Below is a small trained network, with its code and all its weights. Each question gives an input and a target symbol and asks what happens when units are switched off, that is, made to give their printed mean instead of their output.

import numpy as np


def w(rows, s, z=0):
    codes = np.array(rows[::2]) - 128.0
    scale = np.full(codes.shape[1], s)
    scale[-1] = z or s
    return codes * scale


def norm(h):
    return h / np.sqrt((h * h).mean(-1, keepdims=True) + 1e-5)


def softmax(a):
    e = np.exp(a - a.max(-1, keepdims=True))
    return e / e.sum(-1, keepdims=True)


def log_softmax(a):
    a = a - a.max(-1, keepdims=True)
    return a - np.log(np.exp(a).sum(-1, keepdims=True))


def net(x, mask):
    ids = ['ΓΔΞΠΦαβζηθλψω'.index(c) for c in x.split()]
    T = len(ids)
    res = E[ids] + P[:T]
    u = 0
    for l in range(3):
        r = norm(res)
        for j in range(2):
            rows = slice(4 * j, 4 * j + 4)
            q, k, v = (r @ M[l][rows].T for M in (Q, K, V))
            z = softmax(np.where(np.tri(T) > 0, q @ k.T / 4**0.5, -1e9)) @ v
            o = O[l][rows]
            res = res + np.where(mask[u + j], z, o[:, -1]) @ o[:, :-1]
        u += 2
    return log_softmax(norm(res)[-1] @ U[:, :-1].T + U[:, -1])


Q, K, V, O = {}, {}, {}, {}
E = w([
[147,198,187,164,66],'Γ',
[115,207,148,126,207],'Δ',
[77,2,106,152,135],'Ξ',
[178,82,182,133,122],'Π',
[139,97,129,122,201],'Φ',
[172,181,133,130,90],'α',
[120,222,64,117,11],'β',
[148,94,84,122,64],'ζ',
[87,123,43,110,134],'η',
[174,157,50,236,133],'θ',
[95,138,130,201,138],'λ',
[152,89,113,171,95],'ψ',
[102,181,88,121,104],'ω',
],0.00072)
P = w([
[123,125,153,107,138],'0',
[103,197,102,184,63],'1',
[223,91,26,210,205],'2',
[115,172,111,162,79],'3',
[231,97,12,193,206],'4',
[117,167,113,155,81],'5',
[231,105,5,184,204],'6',
[116,163,113,148,79],'7',
[232,105,3,175,205],'8',
[117,163,115,147,79],'9',
[230,102,4,174,201],'10',
[117,162,114,145,78],'11',
[227,106,4,169,200],'12',
],0.0012)
Q[0] = w([
[159,46,179,1,203],'L0H1',
[162,138,84,191,89],'L0H1',
[16,209,110,213,108],'L0H1',
[103,130,183,71,157],'L0H1',
[121,148,122,194,103],'L0H2',
[190,72,163,227,159],'L0H2',
[99,177,114,160,75],'L0H2',
[171,56,160,167,184],'L0H2',
],0.0043)
K[0] = w([
[96,79,201,10,163],'L0H1',
[206,141,88,236,104],'L0H1',
[101,189,9,208,91],'L0H1',
[58,125,187,15,138],'L0H1',
[135,191,106,190,109],'L0H2',
[250,76,3,217,159],'L0H2',
[103,199,150,177,83],'L0H2',
[195,50,62,136,176],'L0H2',
],0.0035)
V[0] = w([
[172,59,212,200,254],'L0H1',
[128,128,128,128,128],'L0H1',
[128,128,128,128,128],'L0H1',
[58,73,50,74,23],'L0H1',
[85,233,24,235,31],'L0H2',
[126,125,128,128,126],'L0H2',
[149,186,204,29,168],'L0H2',
[128,128,128,128,128],'L0H2',
],0.00089)
O[0] = w([
[116,167,72,50,16,110],'L0H1',
[128,128,128,128,128,128],'L0H1',
[128,128,128,128,128,128],'L0H1',
[157,171,216,163,213,109],'L0H1',
[145,35,170,54,250,250],'L0H2',
[127,130,130,128,128,127],'L0H2',
[88,92,86,198,65,67],'L0H2',
[128,128,128,128,128,128],'L0H2',
],0.0011,0.0014)
Q[1] = w([
[40,224,196,166,97],'L1H1',
[166,34,105,123,154],'L1H1',
[168,28,99,134,155],'L1H1',
[99,219,146,129,110],'L1H1',
[178,222,127,34,103],'L1H2',
[61,59,128,254,136],'L1H2',
[174,236,125,41,94],'L1H2',
[79,40,129,226,147],'L1H2',
],0.0043)
K[1] = w([
[172,152,103,168,134],'L1H1',
[83,136,167,79,107],'L1H1',
[70,130,172,82,100],'L1H1',
[176,114,87,180,158],'L1H1',
[68,141,216,17,62],'L1H2',
[196,101,49,255,152],'L1H2',
[78,134,207,37,54],'L1H2',
[196,112,39,253,192],'L1H2',
],0.0069)
V[1] = w([
[134,80,114,157,214],'L1H1',
[137,139,94,57,140],'L1H1',
[67,167,145,198,144],'L1H1',
[128,128,128,129,128],'L1H1',
[104,106,174,10,126],'L1H2',
[149,150,92,212,127],'L1H2',
[173,62,81,255,202],'L1H2',
[128,129,128,127,128],'L1H2',
],0.0015)
O[1] = w([
[144,111,114,220,66,116],'L1H1',
[147,45,140,133,164,93],'L1H1',
[145,177,167,86,63,184],'L1H1',
[128,129,128,128,128,129],'L1H1',
[132,27,117,219,132,4],'L1H2',
[129,207,135,54,126,221],'L1H2',
[135,250,131,85,50,247],'L1H2',
[128,127,128,128,128,128],'L1H2',
],0.0014,0.0015)
Q[2] = w([
[19,151,133,28,69],'L2H1',
[207,105,66,1,224],'L2H1',
[54,146,82,172,190],'L2H1',
[244,93,44,143,210],'L2H1',
[149,147,112,121,130],'L2H2',
[61,140,174,141,119],'L2H2',
[86,117,157,146,128],'L2H2',
[208,109,73,112,139],'L2H2',
],0.0077)
K[2] = w([
[124,197,71,15,93],'L2H1',
[93,24,187,29,194],'L2H1',
[46,172,42,183,238],'L2H1',
[109,3,172,155,177],'L2H1',
[128,136,164,101,109],'L2H2',
[173,134,95,131,219],'L2H2',
[141,122,83,158,190],'L2H2',
[82,121,155,128,29],'L2H2',
],0.0065)
V[2] = w([
[202,131,121,5,161],'L2H1',
[228,158,195,169,88],'L2H1',
[43,138,244,91,147],'L2H1',
[148,152,130,163,224],'L2H1',
[119,176,143,110,132],'L2H2',
[173,163,66,175,128],'L2H2',
[168,179,96,94,154],'L2H2',
[78,157,148,152,159],'L2H2',
],0.003)
O[2] = w([
[170,221,140,59,174,93],'L2H1',
[230,75,150,142,183,124],'L2H1',
[93,90,253,93,92,247],'L2H1',
[81,199,196,232,217,105],'L2H1',
[103,78,122,135,154,215],'L2H2',
[68,105,171,121,99,187],'L2H2',
[93,84,171,158,122,203],'L2H2',
[116,103,117,105,199,168],'L2H2',
],0.0031,0.0015)
U = w([
[65,139,186,206,249,191],'Γ',
[206,193,117,57,70,114],'Δ',
[119,61,11,167,32,139],'Ξ',
[132,19,239,231,86,144],'Π',
[26,37,165,1,25,169],'Φ',
[128,224,220,13,245,78],'α',
[37,241,247,194,36,72],'β',
[221,83,39,47,84,159],'ζ',
[239,14,81,232,202,163],'η',
[237,27,243,57,166,65],'θ',
[17,76,61,232,132,179],'λ',
[210,247,29,191,220,150],'ψ',
[12,214,11,64,134,3],'ω',
],0.0099,0.0012)

Each question gives the input, a string of symbols that net reads in full, and the target symbol t.
The units are the heads (4 rows each of Q, K, V and O). Each row of codes is followed by its name. A weight is (code - 128) times the scale printed after its matrix; where a second scale follows, it is the last column's (O and U).
mask holds one flag per head, layer by layer. A switched-off head (its flag False) gives its mean, the last column of its rows in O, instead of its output. The means were averaged over made-up inputs and are rounded, as every weight is.
A unit's drop is (log p(t) with every unit on - log p(t) with that unit switched off) / (log p(t) with every unit on - log p(t) with every unit switched off).
The circuit of an input: a set's keep is (log p(t) with only the set's units on - log p(t) with every unit switched off) / (log p(t) with every unit on - log p(t) with every unit switched off). Starting from all 6 units, units are removed one at a time, each time the one whose removal leaves the highest keep (on an exact tie, the one counted first), for as long as the keep stays at least 0.8.
circuit, biggest first: the units of the circuit, biggest drop first
unit that matters most: the unit with the biggest drop
which heads matter: for each layer, one digit per head in row order, 1 if its drop is at least 0.15 and else 0, layers parted by /
input Ξ Φ λ λ Γ θ η λ α λ Φ, target Ξ: unit that matters most	L1H2
input Γ λ λ λ λ Γ ω θ α Φ α, target θ: circuit, biggest first	L1H2, L2H1, L1H1, L0H2
input α Γ Ξ λ Π λ α Φ ψ Π α, target α: circuit, biggest first	L1H1, L2H1, L0H2, L1H2
input Γ λ Π β ψ θ β, target θ: which heads matter	01 / 11 / 10
input Ξ Φ λ θ α θ Φ λ Π Γ α, target Ξ: circuit, biggest first	L1H2, L2H1, L1H1
input β λ ω ψ α λ λ Δ λ λ α, target Γ: circuit, biggest first	L2H1, L1H2, L0H1
input α λ Φ Γ Γ θ θ, target α: which heads matter	01 / 11 / 10
input β Π α Γ λ Φ λ ψ α η, target ω: which heads matter	00 / 11 / 11
input λ θ λ θ ψ ω Γ ψ, target Δ: circuit, biggest first	L2H1, L1H2
input θ ψ β λ λ Γ α λ λ Ξ ζ θ, target ψ: which heads matter	00 / 00 / 10
input λ θ λ θ Π λ Π Φ θ Γ, target Π: which heads matter	00 / 01 / 11
input η θ α ζ θ Π Δ, target λ: which heads matter	11 / 11 / 10
input λ β θ η λ Φ λ Γ, target Π: circuit, biggest first	L1H2, L2H2, L2H1, L1H1
input α Φ ω Γ Ξ α λ, target α: unit that matters most	L1H1
input λ λ Γ λ η η θ λ α β, target Ξ: circuit, biggest first	L2H1, L1H2, L0H1
input α Γ ψ ω λ Π Π, target α: circuit, biggest first	L1H1, L1H2, L2H1, L0H2
input α ζ η α Φ Φ θ λ ω, target α: circuit, biggest first	L1H1, L0H2, L1H2, L2H1
input Ξ θ α Ξ α η ψ α θ Φ, target α: which heads matter	01 / 01 / 11
input Π α η λ Π λ θ Φ θ β, target Ξ: circuit, biggest first	L2H1, L1H2
input Ξ ψ α η, target ω: circuit, biggest first	L2H1
input α α Ξ ω Δ α λ λ α Φ Π α α, target α: circuit, biggest first	L1H1, L2H1, L1H2, L0H2
input λ λ η η λ λ λ ψ θ Ξ Π θ Φ, target Φ: which heads matter	11 / 01 / 10
input λ λ Ξ β θ, target Φ: which heads matter	11 / 11 / 10
input Π λ λ λ θ Γ λ, target ζ: which heads matter	11 / 01 / 10
